After every row comes roughly how far along a hidden order it lies, from 0 to 15.
(in the rows, 128 means zero)
[116 108 149 148 133 127 119 115 135 121 210 145 116 123 148 110 135 116
 140  86 139 117  79 137  95 133 159 152 255 132 112 177 154 164  99 154
  97 122 109 124 151 122 138 140 125 126 114 126 126 150 140 144 120 144
 123 175 255 121 120 138 159 105 116 134 128 110 161 122  90 146 104  96
 142 133 107 170 119 136 162 131 138 134 132 115 140 130 132 111 114 167
 162 193  96 160 133 137  98]
12
[130 144 112 130 126 136 122 119 135 132 156 163 127 130 126 127 121 135
 136 148 121 125 118 133 128 124 139 158 143 142 146 165 137 145 133 135
 121 131 111 127 131 121 122 133 146 129 143 131 128 131 131 136 217 135
 132 131 129 117 122 146 137 130 130 130 167 127 170 129 129 133 110 123
 123 134 126 141 121 121 141 163 122 132 128 138 127 126 126 143 145 171
 132 154 132 121 135 131 134]
7
[128 117 126 145 134 135 127 134 132 161 160 135 130 124 129 112 139 121
 123 144 126 122 118 150 124 125 135 166 185 135 123 136 143 141 123 129
 130 120 143 135 146 141 128 129 116 137 121 142 138 141 130 139 114 128
 121 145 238 131 133 132 145 118 123 144 144 119 137 131 127 129 122 111
 129 128 149 143 134 132 137 124 133 129 141 116 162 146 129 119 114 175
 119 139 120 170 133 137 136]
9
[127 140 143 139 151 121 122 123 148 134 175 145 119 126 141 122 131 129
 185 123 135 133  98 160 102 131 149 164 186 128 118 166 142 157 116 150
 109 126 107 123 151 127 135 141 127 127 143 129 156 150 137 150 184 144
 127 148 145 116 125 135 154 114 123 122 126 117 148 123 106 139 109 105
 132 132 119 160 118 139 146 143 132 131 133 123 120 126 141 136 166 170
 160 168 108 145 128 133 104]
11
[121 120 141 139 130 128 122 117 134 131 179 169 118 125 143 117 131 121
 137 109 136 129  94 136 103 128 151 138 167 147 115 174 146 152 113 147
 115 126 104 127 143 121 135 136 176 125 118 122 121 141 142 139 179 143
 126 119 255  97 122 177 145 114 121 118 165 119 162 123 101 136 113 110
 137 138 133 157 119 138 143 154 137 135 137 115 122 122 132 122 120 159
 153 168 107 127 124 132 118]
8
[132 123 122 134 128 123 121 124 133 146 159 134 123 128 130 120 127 128
 143 169 127 112 109 131 114 125 141 140 214 173 130 172 126 140 124 136
 105 126 119 124 128 124 126 135 141 130 121 129 127 131 127 133 139 139
 130 115 224 107 120 128 140 120 125 123 176 120 137 128 118 134  98 115
 132 131 176 161 123 130 142 159 127 137 125 126 127 130 122 126 118 154
 133 165 123 130 140 134 115]
12
[129 125 123 134 132 125 123 130 134 131 155 155 130 126 127 117 127 132
 134 129 124 126 109 131 120 120 141 137 148 149 134 158 137 140 123 123
 123 125 113 125 134 123 125 130 186 136 126 141 130 135 139 132 190 130
 128 134 255 114 122 172 139 122 122 122 146 117 138 128 121 130 111 112
 131 127 149 133 123 122 136 139 126 134 138 125 123 130 123 124 112 134
 122 150 129 126 125 132 133]
10
[131 151 129 138 135 127 124 123 143 127 148 142 124 131 134 130 126 131
 142 158 131 128 102 147 118 136 145 168 151 137 128 156 127 148 126 142
 108 127 126 124 138 126 131 139 125 127 131 130 135 139 129 148 176 142
 130 159 157 131 122 126 152 126 128 123 134 125 149 126 116 140 110 116
 136 134 123 154 120 129 148 135 129 131 128 132 129 128 132 144 160 152
 147 170 115 143 137 133 114]
13
[121 122 135 135 170 119 121 126 136 113 162 138 128 125 133 101 133 132
 188 124 128 140 107 141 111 120 141 140 159 129 127 148 142 140 115 129
 111 123 105 128 150 129 128 134 128 134 133 144 161 141 142 154 191 133
 125 198 180 164 122 133 150 118 119 116 126 115 139 127 109 134 108  97
 134 127 116 143 121 123 137 129 130 130 130 131 120 129 137 125 121 141
 132 154 118 146 123 136 121]
13
[134 132 105 133 128 144 127 127 127 130 133 139 138 131 120 128 120 138
 127 152 121 118 127 132 136 121 130 149 251 154 149 150 124 125 141 118
 126 128 132 126 121 128 117 127 144 135 129 141 129 129 119 127 163 126
 131 152 173 137 124 129 142 126 132 148 188 127 149 134 137 132 114 133
 128 130 147  86 126 114 141 151 121 132 128 141 127 135 118 142 119 170
 116 143 144 133 144 134 141]
10
[137 141 147 140 136 127 124 127 140 165 163 137 124 131 141 132 129 129
 150 152 136 132 110 153 112 137 144 147 150 139 116 159 140 147 122 152
 115 127 136 126 149 127 134 136 126 123 123 123 146 142 133 137 147 146
 130 143 168 110 126 132 143 119 127 120 112 121 150 125 103 137 118 120
 150 129 145 152 123 145 143 142 134 130 132 124 132 127 139 146 155 154
 158 153 115 168 135 129 110]
14
[133 130 142 138 133 131 127 136 143 170 150 133 126 129 139 121 136 124
 133 168 134 129 124 162 118 138 138 160 140 137 119 137 138 140 122 146
 127 125 152 134 145 140 133 131 119 128 128 130 150 143 135 133 120 137
 125 136 149 122 134 130 142 121 129 128 134 126 111 128 124 134 126 118
 132 131 151 148 128 146 141 129 135 129 132 116 158 140 138 136 145 162
 142 156 118 174 135 134 126]
11
[125 130 139 137 157 125 128 136 154 146 152 136 126 125 133 116 142 127
 172 153 132 128 120 170 118 129 137 171 140 126 116 135 113 141 113 142
 125 121 131 136 145 144 131 130 116 133 146 136 160 148 135 144 148 132
 121 131 124 125 133 131 143 122 126 132 123 116 145 128 123 131 119 112
 124 130 129 141 130 134 131 123 135 129 135 115 138 136 142 130 150 160
 131 142 121 158 132 136 128]
7
[129 121 130 141 130 136 128 137 129 150 140 133 134 125 131 117 137 121
 129 141 131 128 122 135 119 121 133 129 222 152 124 136 136 133 119 130
 131 122 148 136 147 137 129 127 142 136 124 137 127 136 131 133 117 125
 123 147 255 134 133 144 137 125 123 140 160 123 135 131 119 127 127 120
 141 129 168 122 133 134 134 127 135 131 139 117 131 139 127 126 122 137
 121 148 127 158 138 134 135]
12
[130 123 124 143 129 132 121 115 129 125 162 134 131 130 133 132 123 131
 130 116 125 126 113 130 113 131 140 147 211 134 137 162 127 139 130 132
 103 131 118 117 137 119 128 139 130 125 123 131 137 137 130 133 153 137
 131 225 191 228 118 127 140 122 127 133 121 123 148 126 119 146 113 123
 140 128 109 145 118 124 154 140 127 132 126 149 132 127 124 123 126 142
 145 154 123 154 128 129 116]
15
[119 119 118 136 133 142 123 125 132 116 159 137 125 125 127 111 132 125
 123 135 125 114 108 136 118 120 141 164 152 135 136 150 127 151 118 120
 125 122 108 127 130 130 124 130 123 136 123 137 124 135 128 134 120 127
 124 145 165 126 126 128 143 124 124 190 144 116 171 130 162 132 112 116
 121 127 114 143 122 114 146 131 130 129 139 124 168 135 126 117 109 197
 127 153 126 130 125 135 125]
0
[121 127 137 143 149 133 126 130 138 136 174 139 131 125 134 118 140 121
 157 134 133 137 108 150 118 127 138 161 164 133 123 142 143 145 114 133
 121 122 126 135 152 138 130 132 126 134 129 141 134 141 139 150 155 132
 122 176 185 165 131 138 147 116 121 133 129 114 157 128 114 129 115 107
 135 130 131 148 129 132 150 130 136 129 132 124 124 136 140 129 140 154
 133 164 119 148 133 138 127]
11
